Below are the code and all the weights of a small trained network. Each question names an input and a target symbol and asks about switching units off, where a switched-off unit gives its printed mean instead of its output.

import numpy as np


def w(rows, s, z=0):
    codes = np.array(rows[::2]) - 128.0
    scale = np.full(codes.shape[1], s)
    scale[-1] = z or s
    return codes * scale


def norm(h):
    return h / np.sqrt((h * h).mean(-1, keepdims=True) + 1e-5)


def softmax(a):
    e = np.exp(a - a.max(-1, keepdims=True))
    return e / e.sum(-1, keepdims=True)


def log_softmax(a):
    a = a - a.max(-1, keepdims=True)
    return a - np.log(np.exp(a).sum(-1, keepdims=True))


def net(x, mask):
    ids = ['αβγδεζηθλξπτψ'.index(c) for c in x.split()]
    T = len(ids)
    res = E[ids] + P[:T]
    u = 0
    for l in range(2):
        r = norm(res)
        for j in range(3):
            rows = slice(4 * j, 4 * j + 4)
            q, k, v = (r @ M[l][rows].T for M in (Q, K, V))
            z = softmax(np.where(np.tri(T) > 0, q @ k.T / 4**0.5, -1e9)) @ v
            o = O[l][rows]
            res = res + np.where(mask[u + j], z, o[:, -1]) @ o[:, :-1]
        u += 3
    return log_softmax(norm(res)[-1] @ U[:, :-1].T + U[:, -1])


Q, K, V, O = {}, {}, {}, {}
E = w([
[77,118,145],'α',
[175,140,82],'β',
[82,119,142],'γ',
[106,116,123],'δ',
[117,120,115],'ε',
[80,118,144],'ζ',
[80,119,144],'η',
[145,185,74],'θ',
[3,139,122],'λ',
[172,135,145],'ξ',
[82,118,142],'π',
[149,186,90],'τ',
[189,114,53],'ψ',
],0.0043)
P = w([
[95,131,114],'0',
[199,174,183],'1',
[131,57,80],'2',
[108,179,103],'3',
[172,114,194],'4',
[142,67,75],'5',
[81,202,123],'6',
[197,120,253],'7',
],0.0069)
Q[0] = w([
[51,54,143],'0.h0',
[153,133,254],'0.h0',
[122,154,167],'0.h0',
[134,198,86],'0.h0',
[115,116,171],'0.h1',
[162,159,138],'0.h1',
[174,138,93],'0.h1',
[128,99,82],'0.h1',
[127,111,143],'0.h2',
[191,159,148],'0.h2',
[141,175,167],'0.h2',
[172,172,56],'0.h2',
],0.008)
K[0] = w([
[78,84,144],'0.h0',
[85,230,218],'0.h0',
[140,131,203],'0.h0',
[185,108,124],'0.h0',
[156,162,130],'0.h1',
[98,123,84],'0.h1',
[59,104,131],'0.h1',
[70,169,176],'0.h1',
[101,145,151],'0.h2',
[133,155,67],'0.h2',
[95,146,92],'0.h2',
[108,2,86],'0.h2',
],0.0077)
V[0] = w([
[176,133,114],'0.h0',
[148,117,233],'0.h0',
[154,224,178],'0.h0',
[55,106,218],'0.h0',
[49,112,127],'0.h1',
[36,70,121],'0.h1',
[59,154,121],'0.h1',
[176,156,93],'0.h1',
[21,137,42],'0.h2',
[217,201,140],'0.h2',
[86,56,2],'0.h2',
[114,179,186],'0.h2',
],0.0043)
O[0] = w([
[69,81,112,117],'0.h0',
[248,82,66,67],'0.h0',
[155,120,49,115],'0.h0',
[219,152,76,109],'0.h0',
[3,92,187,171],'0.h1',
[41,85,212,162],'0.h1',
[55,155,159,188],'0.h1',
[143,148,124,128],'0.h1',
[59,208,196,253],'0.h2',
[235,154,126,97],'0.h2',
[7,132,243,192],'0.h2',
[184,133,61,130],'0.h2',
],0.0028,0.0018)
Q[1] = w([
[161,27,112],'1.h0',
[125,34,39],'1.h0',
[145,124,203],'1.h0',
[95,212,132],'1.h0',
[103,255,149],'1.h1',
[167,117,137],'1.h1',
[90,66,33],'1.h1',
[201,197,250],'1.h1',
[175,110,127],'1.h2',
[150,80,143],'1.h2',
[86,74,112],'1.h2',
[182,102,173],'1.h2',
],0.0074)
K[1] = w([
[206,70,118],'1.h0',
[199,119,180],'1.h0',
[102,72,127],'1.h0',
[48,170,119],'1.h0',
[1,189,110],'1.h1',
[183,92,56],'1.h1',
[159,68,171],'1.h1',
[126,180,56],'1.h1',
[157,132,146],'1.h2',
[119,153,198],'1.h2',
[173,193,165],'1.h2',
[147,94,186],'1.h2',
],0.0072)
V[1] = w([
[103,164,147],'1.h0',
[79,138,127],'1.h0',
[109,121,192],'1.h0',
[231,93,68],'1.h0',
[103,129,14],'1.h1',
[142,176,197],'1.h1',
[70,170,216],'1.h1',
[166,33,104],'1.h1',
[102,3,88],'1.h2',
[144,247,173],'1.h2',
[132,169,49],'1.h2',
[80,128,63],'1.h2',
],0.0053)
O[1] = w([
[164,104,114,171],'1.h0',
[160,76,154,170],'1.h0',
[170,85,69,176],'1.h0',
[40,154,147,1],'1.h0',
[96,171,180,86],'1.h1',
[218,68,59,174],'1.h1',
[166,91,109,240],'1.h1',
[81,151,121,46],'1.h1',
[118,37,147,86],'1.h2',
[152,252,112,178],'1.h2',
[35,146,136,93],'1.h2',
[76,112,105,123],'1.h2',
],0.0039)
U = w([
[245,119,100,253],'α',
[197,80,177,165],'β',
[121,74,119,36],'γ',
[105,83,125,59],'δ',
[120,216,71,133],'ε',
[99,92,134,68],'ζ',
[101,86,127,65],'η',
[90,210,83,144],'θ',
[20,188,124,166],'λ',
[103,75,127,67],'ξ',
[96,72,129,87],'π',
[65,112,149,116],'τ',
[103,84,132,53],'ψ',
],0.012,0.0055)

Each question gives the input, a string of symbols that net reads in full, and the target symbol t.
The units are the heads (4 rows each of Q, K, V and O). Each row of codes is followed by its name. A weight is (code - 128) times the scale printed after its matrix; where a second scale follows, it is the last column's (O and U).
mask holds one flag per head, layer by layer. A switched-off head (its flag False) gives its mean, the last column of its rows in O, instead of its output. The means were averaged over made-up inputs and are rounded, as every weight is.
A unit's drop is (log p(t) with every unit on - log p(t) with that unit switched off) / (log p(t) with every unit on - log p(t) with every unit switched off).
The circuit of an input: a set's keep is (log p(t) with only the set's units on - log p(t) with every unit switched off) / (log p(t) with every unit on - log p(t) with every unit switched off). Starting from all 6 units, units are removed one at a time, each time the one whose removal leaves the highest keep (on an exact tie, the one counted first), for as long as the keep stays at least 0.8.
units of the circuit, in order: the units of the circuit, biggest drop first
unit that matters most: the unit with the biggest drop
heads that matter: for each layer, one digit per head in row order, 1 if its drop is at least 0.15 and else 0, layers parted by /
drop when u is switched off: that unit's drop, to one decimal
input ε λ ε ζ, target λ: heads that matter	111 / 000
input λ α δ α ξ ξ ε, target α: units of the circuit, in order	(1.h0, 1.h2, 0.h1)
input θ ε β ξ ξ π γ, target α: units of the circuit, in order	(0.h2, 1.h0, 1.h1)
input θ ψ λ π, target λ: unit that matters most	1.h2
input ε ε η β λ γ ψ, target λ: units of the circuit, in order	(0.h2, 1.h2)
input γ η λ η, target λ: heads that matter	111 / 011
input ξ τ η ε τ ξ δ, target α: units of the circuit, in order	(1.h0, 0.h2, 1.h1)
input θ π ξ η, target α: units of the circuit, in order	(1.h0, 0.h2)
input ε λ ζ γ γ ζ ξ, target α: units of the circuit, in order	(1.h0, 1.h2)
input ξ ε ζ, target λ: heads that matter	101 / 110
input γ ζ ξ ζ, target α: heads that matter	000 / 100
input ξ π ξ, target λ: units of the circuit, in order	(1.h0, 1.h1, 0.h0, 0.h2)
input ξ λ α, target λ: heads that matter	101 / 111
input β δ ξ α, target α: units of the circuit, in order	(1.h0, 0.h2)
input ξ ε τ, target λ: unit that matters most	1.h0
input ξ ψ ζ π, target α: heads that matter	010 / 110
input ξ α α ε λ ξ η, target α: units of the circuit, in order	(1.h0, 1.h1, 0.h2)
input ξ ψ γ, target λ: units of the circuit, in order	(1.h0, 1.h1, 0.h2)
input π ξ λ γ, target λ: heads that matter	111 / 011
input θ γ λ δ, target λ: unit that matters most	0.h2
input δ γ β δ ξ η α, target α: heads that matter	111 / 111
input ψ λ η π, target λ: heads that matter	100 / 000
input ξ η ξ ε η ξ ζ, target α: drop when 0.h0 is switched off	0.1
input ε δ β ε ξ δ π, target α: drop when 0.h1 is switched off	0.6
input ε α δ ε λ, target α: drop when 0.h0 is switched off	0.2
input η ξ ζ ξ λ ξ ξ, target α: drop when 1.h1 is switched off	0.0
input λ τ γ ζ λ γ ψ, target λ: unit that matters most	0.h2
